Below is a small trained network, with its code and all its weights. Each question gives an input and a target symbol and asks what happens when units are switched off, that is, made to give their printed mean instead of their output.

import numpy as np


def w(rows, s, z=0):
    codes = np.array(rows[::2]) - 128.0
    scale = np.full(codes.shape[1], s)
    scale[-1] = z or s
    return codes * scale


def f(y):
    return np.maximum(y, 0)


def softmax(a):
    e = np.exp(a - a.max(-1, keepdims=True))
    return e / e.sum(-1, keepdims=True)


def log_softmax(a):
    a = a - a.max(-1, keepdims=True)
    return a - np.log(np.exp(a).sum(-1, keepdims=True))


def net(x, mask):
    ids = ['ΠΣΦΩετψ'.index(c) for c in x.split()]
    T = len(ids)
    res = E[ids] + P[:T]
    r = res
    for j in range(2):
        rows = slice(2 * j, 2 * j + 2)
        q, k, v = (r @ M[0][rows].T for M in (Q, K, V))
        z = softmax(np.where(np.tri(T) > 0, q @ k.T / 2**0.5, -1e9)) @ v
        o = O[0][rows]
        res = res + np.where(mask[j], z, o[:, -1]) @ o[:, :-1]
    y = f(res @ A[0][:, :-1].T + A[0][:, -1])
    res = res + np.where(mask[2:10], y, B[0][:, -1]) @ B[0][:, :-1]
    return log_softmax(res[-1] @ U[:, :-1].T + U[:, -1])


Q, K, V, O, A, B = {}, {}, {}, {}, {}, {}
E = w([
[135,194,148,112,128,63],'Π',
[5,66,97,149,200,116],'Σ',
[165,66,98,101,193,157],'Φ',
[163,93,115,158,162,157],'Ω',
[122,110,130,104,238,114],'ε',
[158,194,99,97,91,97],'τ',
[132,124,111,186,140,130],'ψ',
],0.024)
P = w([
[153,34,210,85,127,223],'0',
[143,89,147,145,209,135],'1',
[210,199,208,68,141,200],'2',
[189,118,133,108,204,106],'3',
[201,218,194,84,112,189],'4',
[224,109,124,150,166,80],'5',
[148,188,176,129,63,177],'6',
[244,131,127,145,138,60],'7',
[93,212,154,110,47,152],'8',
[220,144,124,152,127,32],'9',
[152,214,180,142,40,159],'10',
[254,120,138,162,144,56],'11',
],0.0076)
Q[0] = w([
[61,91,130,95,124,182],'head 1',
[176,199,83,104,154,87],'head 1',
[85,133,213,78,107,186],'head 2',
[99,174,208,137,95,251],'head 2',
],0.012)
K[0] = w([
[110,76,66,160,182,181],'head 1',
[202,130,218,109,167,91],'head 1',
[133,142,125,120,246,233],'head 2',
[146,70,139,141,182,208],'head 2',
],0.011)
V[0] = w([
[149,146,109,116,158,103],'head 1',
[114,174,95,151,136,110],'head 1',
[134,192,253,98,160,71],'head 2',
[144,169,57,59,130,129],'head 2',
],0.012)
O[0] = w([
[203,44,219,158,98,96,198],'head 1',
[76,44,117,106,174,150,145],'head 1',
[125,116,173,143,96,94,254],'head 2',
[255,46,48,193,133,97,182],'head 2',
],0.0086,0.008)
A[0] = w([
[167,93,157,171,78,174,198],'neuron 1',
[98,70,130,41,183,137,41],'neuron 2',
[216,100,149,130,177,150,145],'neuron 3',
[34,155,90,110,119,161,107],'neuron 4',
[150,127,172,136,166,145,156],'neuron 5',
[164,127,167,93,166,227,255],'neuron 6',
[148,88,94,171,254,232,190],'neuron 7',
[229,183,98,55,144,105,156],'neuron 8',
],0.0083,0.0016)
B[0] = w([
[72,144,103,1,169,114,183],'neuron 1',
[221,105,148,104,97,144,167],'neuron 2',
[87,161,154,227,108,41,253],'neuron 3',
[111,111,80,157,166,121,148],'neuron 4',
[117,173,131,41,78,93,180],'neuron 5',
[94,67,135,178,6,115,178],'neuron 6',
[116,179,90,124,174,157,235],'neuron 7',
[174,97,112,92,104,183,196],'neuron 8',
],0.0082,0.012)
U = w([
[210,83,63,222,122,181,79],'Π',
[83,134,69,3,192,117,32],'Σ',
[82,220,114,204,73,169,229],'Φ',
[71,225,119,213,84,158,138],'Ω',
[55,12,230,125,91,100,143],'ε',
[89,178,183,22,172,112,54],'τ',
[160,89,105,45,122,191,245],'ψ',
],0.0062,0.0011)

Each question gives the input, a string of symbols that net reads in full, and the target symbol t.
The units are the heads (2 rows each of Q, K, V and O) and the neurons (one row each of A and B). Each row of codes is followed by its name. A weight is (code - 128) times the scale printed after its matrix; where a second scale follows, it is the last column's (O, A, B and U).
mask holds one flag per unit, heads first, then neurons. A switched-off unit (its flag False) gives its mean, the last column of its rows in O or B, instead of its output. The means were averaged over made-up inputs and are rounded, as every weight is.
A unit's drop is (log p(t) with every unit on - log p(t) with that unit switched off) / (log p(t) with every unit on - log p(t) with every unit switched off).
The circuit of an input: a set's keep is (log p(t) with only the set's units on - log p(t) with every unit switched off) / (log p(t) with every unit on - log p(t) with every unit switched off). Starting from all 10 units, units are removed one at a time, each time the one whose removal leaves the highest keep (on an exact tie, the one counted first), for as long as the keep stays at least 0.8.
circuit, biggest first: the units of the circuit, biggest drop first
top k neurons: the k neurons with the biggest drops, biggest first
heads that matter: for each layer, one digit per head in row order, 1 if its drop is at least 0.15 and else 0, layers parted by /
drop of u: that unit's drop, to one decimal
input Ω τ Σ, target Σ: circuit, biggest first : [neuron 3; head 2]
input ε Φ ε Φ ε Ω Φ Ω ψ Σ, target Σ: circuit, biggest first : [head 2; neuron 3]
input Φ ε Π τ Σ ψ Π Σ Φ ε, target ε: circuit, biggest first : [head 2; head 1]
input τ Π Ω ε Ω ε Φ Φ τ Ω Π τ, target Π: top 2 neurons : [neuron 5; neuron 8]
input Π Φ Ω ψ, target ε: circuit, biggest first : [head 2]
input Ω ψ Ω, target Ω: circuit, biggest first : [neuron 6; head 2; head 1]
input Ω Ω ψ Ω ψ Ω Π Σ ψ ψ, target ε: circuit, biggest first : [head 2; neuron 7]
input τ Σ ε ε Π Φ Σ ε, target ε: heads that matter : 01
input ψ ε Π Σ Ω Ω Σ Φ, target ε: circuit, biggest first : [head 2; neuron 3]
input Ω Σ ψ Π Π Ω, target ε: top 2 neurons : [neuron 3; neuron 1]
input τ Ω Σ Ω Ω Ω Π τ τ, target ψ: drop of neuron 2 : -0.1
input Π Φ τ Φ Σ ε Ω ε, target Π: drop of neuron 5 : -0.1
input ψ Φ Σ ε Φ ε ε Ω τ τ ψ τ, target Π: drop of neuron 5 : 0.1
input τ Σ Ω τ ψ Σ, target Π: top neuron : [neuron 1]
